Here is a tiny trained network, its code and every weight. The questions are about switching its units off for an input and a class, where a switched-off unit gives its printed mean instead of its output.

import numpy as np


def w(rows, s, z=0):
    codes = np.array(rows[::2]) - 128.0
    scale = np.full(codes.shape[1], s)
    scale[-1] = z or s
    return codes * scale


def norm(h):
    return h / np.sqrt((h * h).mean(-1, keepdims=True) + 1e-5)


def f(y):
    return y / 2 * (1 + np.tanh(0.7978845608 * (y + 0.044715 * y**3)))


def log_softmax(a):
    a = a - a.max(-1, keepdims=True)
    return a - np.log(np.exp(a).sum(-1, keepdims=True))


def net(x, mask):
    res = np.array(x, float).reshape(1, 5) / 4 @ E
    u = 0
    for l in range(3):
        y = f(norm(res) @ A[l][:, :-1].T + A[l][:, -1])
        res = res + np.where(mask[u : u + 9], y, B[l][:, -1]) @ B[l][:, :-1]
        u += 9
    return log_softmax(norm(res)[-1] @ U[:, :-1].T + U[:, -1])


A, B = {}, {}
E = w([
[105,211,253,146,92],'x0',
[49,44,146,104,79],'x1',
[104,244,103,25,143],'x2',
[106,97,75,88,245],'x3',
[183,173,102,129,136],'x4',
],0.0073)
A[0] = w([
[174,166,112,205,116,20],'L0N1',
[153,2,144,89,186,23],'L0N2',
[228,124,136,199,49,49],'L0N3',
[75,10,140,101,72,4],'L0N4',
[163,9,63,166,249,5],'L0N5',
[164,188,92,113,157,83],'L0N6',
[176,126,108,61,124,128],'L0N7',
[75,159,189,128,144,15],'L0N8',
[159,216,194,139,155,50],'L0N9',
],0.0079,0.004)
B[0] = w([
[96,104,124,150,76,128],'L0N1',
[122,93,156,106,170,182],'L0N2',
[253,121,173,172,17,189],'L0N3',
[107,50,100,27,74,191],'L0N4',
[163,110,173,171,252,253],'L0N5',
[39,152,89,68,61,159],'L0N6',
[36,150,92,177,107,141],'L0N7',
[140,133,153,121,132,134],'L0N8',
[29,91,187,77,115,185],'L0N9',
],0.0063,0.004)
A[1] = w([
[232,124,135,224,2,29],'L1N1',
[188,12,29,87,138,144],'L1N2',
[131,176,187,95,38,122],'L1N3',
[186,2,164,136,91,112],'L1N4',
[69,12,93,104,53,2],'L1N5',
[119,108,119,127,129,72],'L1N6',
[137,178,1,106,85,71],'L1N7',
[95,126,115,69,192,119],'L1N8',
[167,73,93,192,192,56],'L1N9',
],0.0088,0.0035)
B[1] = w([
[253,138,112,213,62,247],'L1N1',
[120,131,215,147,146,232],'L1N2',
[169,120,140,152,191,241],'L1N3',
[71,168,64,92,85,254],'L1N4',
[100,88,166,85,75,179],'L1N5',
[132,103,106,107,114,115],'L1N6',
[126,150,93,137,127,158],'L1N7',
[153,129,119,176,97,198],'L1N8',
[158,114,121,117,186,189],'L1N9',
],0.012,0.0049)
A[2] = w([
[83,121,120,157,164,143],'L2N1',
[87,79,120,99,72,65],'L2N2',
[121,173,159,169,137,147],'L2N3',
[134,69,80,140,195,61],'L2N4',
[102,183,4,96,117,68],'L2N5',
[134,73,142,142,150,90],'L2N6',
[176,173,63,128,159,121],'L2N7',
[197,132,114,191,51,2],'L2N8',
[172,116,145,192,79,44],'L2N9',
],0.012,0.004)
B[2] = w([
[228,133,111,137,167,171],'L2N1',
[29,81,118,168,67,169],'L2N2',
[174,135,168,8,127,205],'L2N3',
[196,116,104,183,209,191],'L2N4',
[119,173,5,137,92,205],'L2N5',
[121,110,51,175,111,161],'L2N6',
[2,84,86,108,43,203],'L2N7',
[242,111,119,181,48,253],'L2N8',
[189,169,55,180,66,218],'L2N9',
],0.0081,0.0047)
U = w([
[18,43,160,119,71,141],'0',
[151,64,87,184,251,211],'1',
[121,210,253,73,173,4],'2',
[223,143,130,195,29,227],'3',
[67,205,9,102,116,45],'4',
],0.018,0.0015)

Each question gives the input, the list of numbers given to net, and the class t.
The units are the neurons (one row each of A and B). Each row of codes is followed by its name. A weight is (code - 128) times the scale printed after its matrix; where a second scale follows, it is the last column's (A, B and U).
mask holds one flag per neuron, layer by layer. A switched-off neuron (its flag False) gives its mean, the last column of its row in B, instead of its output. The means were averaged over made-up inputs and are rounded, as every weight is.
A unit's drop is (log p(t) with every unit on - log p(t) with that unit switched off) / (log p(t) with every unit on - log p(t) with every unit switched off).
The circuit of an input: a set's keep is (log p(t) with only the set's units on - log p(t) with every unit switched off) / (log p(t) with every unit on - log p(t) with every unit switched off). Starting from the 12 units with the biggest drops (on a tie, the unit counted first), units are removed one at a time, each time the one whose removal leaves the highest keep (on an exact tie, the one counted first), for as long as the keep stays at least 0.8.
units of the circuit, in order: the units of the circuit, biggest drop first
most important unit: the unit with the biggest drop
k most important neurons: the k neurons with the biggest drops, biggest first
k most important neurons of layer l: the k neurons of layer l with the biggest drops, biggest first
drop of u: that unit's drop, to one decimal
input [-8,8,-6,2,-1], class 0: units of the circuit, in order : L1N5
input [3,-5,4,-2,7], class 2: units of the circuit, in order : L0N9, L1N1
input [-5,7,4,0,8], class 0: units of the circuit, in order : L1N1, L1N2
input [-1,0,5,-5,-3], class 2: units of the circuit, in order : L1N1, L1N3, L2N9
input [-2,0,3,4,1], class 4: 4 most important neurons : L0N6, L1N3, L0N7, L2N7
input [1,-2,7,-6,8], class 4: 2 most important neurons : L1N2, L1N1
input [1,-6,3,-1,-5], class 2: 2 most important neurons : L0N9, L1N4
input [2,6,8,-2,5], class 4: 2 most important neurons : L1N2, L0N5
input [-1,8,5,2,4], class 0: 2 most important neurons of layer 1 : L1N5, L1N4
input [5,-8,4,4,6], class 4: 2 most important neurons of layer 2 : L2N5, L2N7
input [0,8,-4,5,5], class 0: 4 most important neurons : L0N4, L1N5, L1N3, L1N4
input [-7,4,2,0,0], class 1: 2 most important neurons : L0N5, L0N3
input [2,4,5,-7,-4], class 2: 2 most important neurons : L0N3, L1N1
input [6,3,4,5,3], class 2: most important unit : L1N4
input [4,4,1,2,-2], class 0: 2 most important neurons : L1N1, L0N4
input [5,-1,-8,3,-5], class 0: 2 most important neurons of layer 2 : L2N2, L2N8
input [4,2,-1,4,-1], class 0: drop of L1N9 : 1.0
input [4,-3,-1,4,-1], class 2: drop of L1N1 : 0.6
input [-4,-1,3,-2,-3], class 4: drop of L0N8 : 0.0
input [7,4,2,-2,-7], class 2: most important neuron : L1N3
